Below is a small trained network, with its code and all its weights. Each question gives an input and a class and asks what happens when units are switched off, that is, made to give their printed mean instead of their output.

import numpy as np


def w(rows, s, z=0):
    codes = np.array(rows[::2]) - 128.0
    scale = np.full(codes.shape[1], s)
    scale[-1] = z or s
    return codes * scale


def f(y):
    return y / 2 * (1 + np.tanh(0.7978845608 * (y + 0.044715 * y**3)))


def log_softmax(a):
    a = a - a.max(-1, keepdims=True)
    return a - np.log(np.exp(a).sum(-1, keepdims=True))


def net(x, mask):
    res = np.array(x, float).reshape(1, 3) / 4 @ E
    y = f(res @ A[0][:, :-1].T + A[0][:, -1])
    res = res + np.where(mask, y, B[0][:, -1]) @ B[0][:, :-1]
    return log_softmax(res[-1] @ U[:, :-1].T + U[:, -1])


A, B = {}, {}
E = w([
[137,205,158,125,52,254],'x0',
[122,103,238,196,218,182],'x1',
[147,148,17,97,232,205],'x2',
],0.0037)
A[0] = w([
[132,137,74,115,183,165,144],'N0',
[129,128,128,128,128,128,122],'N1',
[130,117,204,152,192,159,69],'N2',
[131,156,146,120,59,230,7],'N3',
[135,135,37,116,51,98,89],'N4',
[130,116,209,149,196,160,70],'N5',
[127,128,128,129,127,127,132],'N6',
[127,166,142,125,73,211,2],'N7',
[129,128,126,127,126,127,110],'N8',
[131,121,170,154,167,148,70],'N9',
[123,138,49,116,208,187,163],'N10',
[127,134,93,109,94,112,53],'N11',
[130,135,72,107,76,105,64],'N12',
[127,123,207,133,66,77,136],'N13',
[122,124,198,135,73,83,132],'N14',
[118,124,186,139,80,90,127],'N15',
[129,97,111,125,204,9,101],'N16',
],0.014,0.00079)
B[0] = w([
[177,112,68,145,116,179,200],'N0',
[128,129,128,128,129,128,127],'N1',
[88,200,128,64,80,93,218],'N2',
[104,57,211,183,196,71,224],'N3',
[79,216,145,57,79,105,204],'N4',
[85,202,129,59,75,92,225],'N5',
[128,128,127,127,129,129,128],'N6',
[110,70,192,175,182,81,203],'N7',
[127,130,129,128,129,128,126],'N8',
[105,167,126,94,103,107,170],'N9',
[206,94,28,153,102,206,254],'N10',
[109,165,137,103,111,119,142],'N11',
[97,184,142,86,99,114,166],'N12',
[188,106,38,142,126,194,221],'N13',
[179,113,54,142,128,189,207],'N14',
[171,117,66,140,129,176,190],'N15',
[92,54,251,202,200,83,252],'N16',
],0.019,0.0044)
U = w([
[237,99,32,149,115,228,253],'0',
[89,57,231,190,228,70,32],'1',
[63,254,137,10,47,94,92],'2',
],0.007,0.00046)

Each question gives the input, the list of numbers given to net, and the class t.
The units are the neurons (one row each of A and B). Each row of codes is followed by its name. A weight is (code - 128) times the scale printed after its matrix; where a second scale follows, it is the last column's (A, B and U).
mask holds one flag per neuron, in row order. A switched-off neuron (its flag False) gives its mean, the last column of its row in B, instead of its output. The means were averaged over made-up inputs and are rounded, as every weight is.
A unit's drop is (log p(t) with every unit on - log p(t) with that unit switched off) / (log p(t) with every unit on - log p(t) with every unit switched off).
The circuit of an input: a set's keep is (log p(t) with only the set's units on - log p(t) with every unit switched off) / (log p(t) with every unit on - log p(t) with every unit switched off). Starting from the 12 units with the biggest drops (on a tie, the unit counted first), units are removed one at a time, each time the one whose removal leaves the highest keep (on an exact tie, the one counted first), for as long as the keep stays at least 0.8.
circuit, biggest first: the units of the circuit, biggest drop first
most important unit: the unit with the biggest drop
k most important neurons: the k neurons with the biggest drops, biggest first
drop of u: that unit's drop, to one decimal
input [-6,1,-6], class 0: 2 most important neurons	(N13; N14)
input [7,5,5], class 1: most important unit	N3
input [0,2,-1], class 2: circuit, biggest first	(N10; N16)
input [6,2,-4], class 1: 2 most important neurons	(N3; N10)
input [8,2,5], class 1: 2 most important neurons	(N3; N7)
input [2,1,1], class 1: 2 most important neurons	(N13; N10)
input [7,7,1], class 1: 3 most important neurons	(N3; N7; N4)
input [-2,3,-4], class 0: 2 most important neurons	(N4; N13)
input [-6,-8,0], class 2: 4 most important neurons	(N4; N12; N3; N7)
input [-7,-1,-7], class 0: 3 most important neurons	(N13; N14; N15)
input [1,3,1], class 2: 2 most important neurons	(N16; N13)
input [-4,-6,-2], class 2: 2 most important neurons	(N4; N3)
input [-4,5,-7], class 0: drop of N13	0.1
input [8,7,-3], class 1: drop of N3	4.4
input [-2,-7,4], class 2: circuit, biggest first	(N4)
input [-7,-4,0], class 1: drop of N16	1.1
input [-1,-7,-2], class 2: drop of N12	0.0
